Here is a tiny trained network, its code and every weight. The questions are about switching its units off for an input and a class, where a switched-off unit gives its printed mean instead of its output.

import numpy as np


def w(rows, s, z=0):
    codes = np.array(rows[::2]) - 128.0
    scale = np.full(codes.shape[1], s)
    scale[-1] = z or s
    return codes * scale


def norm(h):
    return h / np.sqrt((h * h).mean(-1, keepdims=True) + 1e-5)


def f(y):
    return np.maximum(y, 0)


def log_softmax(a):
    a = a - a.max(-1, keepdims=True)
    return a - np.log(np.exp(a).sum(-1, keepdims=True))


def net(x, mask):
    res = np.array(x, float).reshape(1, 4) / 4 @ E
    u = 0
    for l in range(4):
        y = f(norm(res) @ A[l][:, :-1].T + A[l][:, -1])
        res = res + np.where(mask[u : u + 9], y, B[l][:, -1]) @ B[l][:, :-1]
        u += 9
    return log_softmax(norm(res)[-1] @ U[:, :-1].T + U[:, -1])


A, B = {}, {}
E = w([
[183,104,105,99],'x0',
[147,83,248,99],'x1',
[122,179,175,17],'x2',
[51,65,107,75],'x3',
],0.0014)
A[0] = w([
[176,25,184,92,20],'L0N1',
[214,91,107,185,92],'L0N2',
[21,176,187,254,4],'L0N3',
[147,178,79,211,146],'L0N4',
[77,175,130,107,22],'L0N5',
[229,83,92,213,88],'L0N6',
[93,85,3,82,45],'L0N7',
[245,132,99,62,90],'L0N8',
[84,88,187,58,72],'L0N9',
],0.0031,0.002)
B[0] = w([
[4,79,136,120,168],'L0N1',
[182,161,113,190,187],'L0N2',
[248,60,104,53,174],'L0N3',
[154,51,140,135,249],'L0N4',
[149,86,155,113,141],'L0N5',
[168,170,106,193,216],'L0N6',
[133,86,16,127,210],'L0N7',
[218,159,60,82,189],'L0N8',
[162,126,167,175,203],'L0N9',
],0.0041,0.0016)
A[1] = w([
[56,9,163,162,133],'L1N1',
[158,183,254,94,135],'L1N2',
[189,162,210,37,138],'L1N3',
[207,178,212,103,127],'L1N4',
[56,66,167,179,130],'L1N5',
[42,144,193,233,139],'L1N6',
[42,207,157,10,133],'L1N7',
[113,14,102,70,2],'L1N8',
[33,115,16,86,111],'L1N9',
],0.0034,0.0077)
B[1] = w([
[166,211,128,58,208],'L1N1',
[47,189,79,209,235],'L1N2',
[62,159,51,173,253],'L1N3',
[65,114,59,177,223],'L1N4',
[174,167,148,69,173],'L1N5',
[202,49,195,87,174],'L1N6',
[153,127,95,246,228],'L1N7',
[194,108,187,37,128],'L1N8',
[56,3,17,90,209],'L1N9',
],0.0043,0.0022)
A[2] = w([
[167,82,127,98,122],'L2N1',
[129,81,128,140,2],'L2N2',
[76,158,99,108,124],'L2N3',
[176,202,107,92,125],'L2N4',
[133,68,163,80,5],'L2N5',
[151,112,52,182,153],'L2N6',
[73,127,255,69,117],'L2N7',
[98,163,73,189,145],'L2N8',
[38,143,118,172,87],'L2N9',
],0.0045,0.0068)
B[2] = w([
[89,115,106,115,141],'L2N1',
[181,102,246,2,128],'L2N2',
[105,129,159,127,160],'L2N3',
[114,177,113,86,144],'L2N4',
[240,210,38,25,128],'L2N5',
[112,117,163,91,254],'L2N6',
[220,206,193,71,140],'L2N7',
[105,133,175,107,234],'L2N8',
[126,184,171,193,155],'L2N9',
],0.006,0.0051)
A[3] = w([
[110,188,173,88,126],'L3N1',
[171,27,185,237,66],'L3N2',
[98,104,78,254,80],'L3N3',
[224,107,71,115,80],'L3N4',
[85,188,157,186,4],'L3N5',
[147,147,200,122,10],'L3N6',
[57,56,128,93,73],'L3N7',
[141,151,185,80,127],'L3N8',
[153,151,193,121,26],'L3N9',
],0.0041,0.003)
B[3] = w([
[151,101,165,116,251],'L3N1',
[184,2,157,164,252],'L3N2',
[104,82,213,164,227],'L3N3',
[152,169,72,192,173],'L3N4',
[64,163,139,151,205],'L3N5',
[151,172,136,105,134],'L3N6',
[109,92,130,74,245],'L3N7',
[140,90,159,108,195],'L3N8',
[173,172,141,92,137],'L3N9',
],0.0063,0.0014)
U = w([
[231,212,252,5,177],'0',
[86,247,34,33,1],'1',
[5,247,245,244,204],'2',
[248,251,8,217,48],'3',
[25,5,6,8,165],'4',
[254,5,210,253,162],'5',
],0.0086,0.0055)

Each question gives the input, the list of numbers given to net, and the class t.
The units are the neurons (one row each of A and B). Each row of codes is followed by its name. A weight is (code - 128) times the scale printed after its matrix; where a second scale follows, it is the last column's (A, B and U).
mask holds one flag per neuron, layer by layer. A switched-off neuron (its flag False) gives its mean, the last column of its row in B, instead of its output. The means were averaged over made-up inputs and are rounded, as every weight is.
A unit's drop is (log p(t) with every unit on - log p(t) with that unit switched off) / (log p(t) with every unit on - log p(t) with every unit switched off).
The circuit of an input: a set's keep is (log p(t) with only the set's units on - log p(t) with every unit switched off) / (log p(t) with every unit on - log p(t) with every unit switched off). Starting from the 12 units with the biggest drops (on a tie, the unit counted first), units are removed one at a time, each time the one whose removal leaves the highest keep (on an exact tie, the one counted first), for as long as the keep stays at least 0.8.
circuit, biggest first: the units of the circuit, biggest drop first
unit that matters most: the unit with the biggest drop
top k neurons: the k neurons with the biggest drops, biggest first
top k neurons in layer l: the k neurons of layer l with the biggest drops, biggest first
drop of u: that unit's drop, to one decimal
input [6,1,-1,1], class 0: circuit, biggest first -> (L1N9 L0N8)
input [-7,6,7,7], class 2: top 3 neurons in layer 1 -> (L1N2 L1N7 L1N3)
input [-8,-5,0,-7], class 5: circuit, biggest first -> (L0N4)
input [4,4,-6,6], class 0: top 2 neurons in layer 1 -> (L1N1 L1N5)
input [5,3,1,3], class 0: top 2 neurons in layer 0 -> (L0N1 L0N9)
input [7,-1,6,-8], class 1: top 2 neurons in layer 1 -> (L1N3 L1N4)
input [3,0,0,-8], class 3: top 3 neurons in layer 2 -> (L2N3 L2N9 L2N7)
input [0,-2,1,-1], class 4: top 2 neurons in layer 1 -> (L1N2 L1N1)
input [-2,-2,-2,-2], class 5: top 2 neurons -> (L0N4 L1N9)
input [-7,-8,4,-4], class 0: top 2 neurons in layer 0 -> (L0N7 L0N1)
input [3,8,-4,-2], class 0: top 3 neurons -> (L0N1 L1N1 L1N7)
input [-8,8,1,5], class 0: drop of L1N6 -> 0.1
input [3,7,-1,1], class 0: drop of L0N1 -> 1.8
input [-2,-8,1,-7], class 0: unit that matters most -> L1N2
input [-7,1,0,0], class 4: drop of L0N3 -> 2.4
